Below is a small trained network, with its code and all its weights. Each question gives an input and a class and asks what happens when units are switched off, that is, made to give their printed mean instead of their output.

import numpy as np


def w(rows, s, z=0):
    codes = np.array(rows[::2]) - 128.0
    scale = np.full(codes.shape[1], s)
    scale[-1] = z or s
    return codes * scale


def f(y):
    return y / 2 * (1 + np.tanh(0.7978845608 * (y + 0.044715 * y**3)))


def log_softmax(a):
    a = a - a.max(-1, keepdims=True)
    return a - np.log(np.exp(a).sum(-1, keepdims=True))


def net(x, mask):
    res = np.array(x, float).reshape(1, 8) / 4 @ E
    y = f(res @ A[0][:, :-1].T + A[0][:, -1])
    res = res + np.where(mask, y, B[0][:, -1]) @ B[0][:, :-1]
    return log_softmax(res[-1] @ U[:, :-1].T + U[:, -1])


A, B = {}, {}
E = w([
[146,135,55,119,157,240,131,123,36,120],'x0',
[128,128,127,128,128,128,128,126,129,128],'x1',
[128,128,127,128,128,128,128,127,128,128],'x2',
[129,8,123,150,125,136,23,121,135,107],'x3',
[128,127,127,128,127,128,127,127,128,128],'x4',
[128,128,128,128,127,128,128,128,128,128],'x5',
[128,128,129,128,128,128,128,131,128,128],'x6',
[26,113,116,191,135,147,143,119,119,200],'x7',
],0.011)
A[0] = w([
[8,110,127,206,150,153,142,130,126,236,171],'neuron 1',
[193,144,144,91,158,125,109,140,139,84,254],'neuron 2',
[126,126,127,131,132,131,123,121,127,130,111],'neuron 3',
[139,156,126,119,134,153,146,132,114,129,141],'neuron 4',
[118,163,147,123,126,86,156,133,150,140,170],'neuron 5',
[140,205,96,110,135,206,184,125,84,133,136],'neuron 6',
[149,50,85,136,138,228,68,137,76,106,71],'neuron 7',
[124,189,157,127,126,50,194,134,155,151,195],'neuron 8',
[113,149,124,134,124,147,143,145,117,154,120],'neuron 9',
[118,162,139,126,122,91,155,131,154,138,161],'neuron 10',
[130,83,147,137,135,91,109,135,145,118,141],'neuron 11',
[139,174,113,117,139,179,160,131,101,134,133],'neuron 12',
[130,122,122,134,131,135,124,124,125,125,126],'neuron 13',
[113,56,160,142,128,63,56,128,170,125,130],'neuron 14',
],0.016,0.0084)
B[0] = w([
[4,117,111,130,128,135,134,130,144,254,253],'neuron 1',
[213,132,146,129,122,115,114,124,109,26,201],'neuron 2',
[123,128,130,130,127,127,127,130,129,136,126],'neuron 3',
[167,154,95,117,123,119,162,133,137,155,158],'neuron 4',
[124,141,167,120,144,159,108,132,121,131,181],'neuron 5',
[129,124,14,112,135,108,171,122,130,99,226],'neuron 6',
[127,186,229,107,155,179,109,133,95,146,226],'neuron 7',
[138,164,210,104,152,183,100,128,97,132,226],'neuron 8',
[73,87,89,132,164,171,112,135,115,85,152],'neuron 9',
[120,140,162,121,145,156,109,132,127,133,176],'neuron 10',
[121,54,132,180,126,135,114,132,127,97,164],'neuron 11',
[129,131,57,120,133,114,153,130,135,114,186],'neuron 12',
[125,133,134,128,129,129,128,128,130,130,132],'neuron 13',
[147,90,129,164,64,46,127,123,179,146,204],'neuron 14',
],0.023,0.022)
U = w([
[224,201,246,86,174,206,59,136,46,45,251],'0',
[75,190,222,93,186,230,76,152,91,196,102],'1',
[232,37,113,193,60,39,113,104,163,27,147],'2',
[91,41,94,198,65,52,135,119,200,173,23],'3',
[222,138,31,100,126,75,190,109,105,14,171],'4',
[83,95,3,119,149,122,201,127,141,152,33],'5',
],0.0045,0.0019)

Each question gives the input, the list of numbers given to net, and the class t.
The units are the neurons (one row each of A and B). Each row of codes is followed by its name. A weight is (code - 128) times the scale printed after its matrix; where a second scale follows, it is the last column's (A, B and U).
mask holds one flag per neuron, in row order. A switched-off neuron (its flag False) gives its mean, the last column of its row in B, instead of its output. The means were averaged over made-up inputs and are rounded, as every weight is.
A unit's drop is (log p(t) with every unit on - log p(t) with that unit switched off) / (log p(t) with every unit on - log p(t) with every unit switched off).
The circuit of an input: a set's keep is (log p(t) with only the set's units on - log p(t) with every unit switched off) / (log p(t) with every unit on - log p(t) with every unit switched off). Starting from the 12 units with the biggest drops (on a tie, the unit counted first), units are removed one at a time, each time the one whose removal leaves the highest keep (on an exact tie, the one counted first), for as long as the keep stays at least 0.8.
circuit, biggest first: the units of the circuit, biggest drop first
most important unit: the unit with the biggest drop
k most important neurons: the k neurons with the biggest drops, biggest first
drop of u: that unit's drop, to one decimal
input [4,2,6,0,3,-4,1,8], class 5: most important unit => neuron 8
input [1,8,2,-4,2,-4,-8,6], class 5: 2 most important neurons => [neuron 7; neuron 6]
input [0,-7,-1,7,8,-1,-2,1], class 3: 2 most important neurons => [neuron 14; neuron 8]
input [0,6,-6,1,2,-2,-8,-2], class 2: 3 most important neurons => [neuron 7; neuron 8; neuron 1]
input [7,-8,-2,2,-8,6,5,-2], class 0: 2 most important neurons => [neuron 7; neuron 1]
input [1,3,4,-5,0,-5,7,-8], class 4: 2 most important neurons => [neuron 7; neuron 6]
input [6,1,-7,1,5,-4,0,-8], class 0: 2 most important neurons => [neuron 7; neuron 14]
input [-2,4,-3,7,-3,-5,-6,1], class 3: 2 most important neurons => [neuron 2; neuron 14]
input [1,-5,2,6,2,-8,-5,-1], class 0: 2 most important neurons => [neuron 7; neuron 1]
input [-2,-5,-1,1,-1,-2,7,-8], class 2: 2 most important neurons => [neuron 7; neuron 8]
input [0,-7,-2,2,0,3,-7,4], class 3: 2 most important neurons => [neuron 8; neuron 7]
input [-6,-6,-7,1,6,-7,-6,3], class 3: 2 most important neurons => [neuron 14; neuron 7]
input [1,0,-8,6,6,-7,4,-1], class 0: 3 most important neurons => [neuron 7; neuron 1; neuron 6]
input [-1,-6,3,7,7,5,3,5], class 3: circuit, biggest first => [neuron 14]
input [5,5,-7,0,-5,-5,0,2], class 5: 2 most important neurons => [neuron 8; neuron 6]
input [-2,-7,2,-5,-8,8,-3,-2], class 0: drop of neuron 1 => 0.5
input [-2,1,-2,2,-6,-7,3,8], class 3: drop of neuron 10 => 0.0
input [-8,-2,-5,-2,-1,1,-8,-1], class 0: drop of neuron 1 => 0.8
input [8,0,-4,-1,6,-3,-7,8], class 5: drop of neuron 6 => 0.8
input [3,-7,-7,0,-7,4,0,5], class 5: circuit, biggest first => [neuron 8]
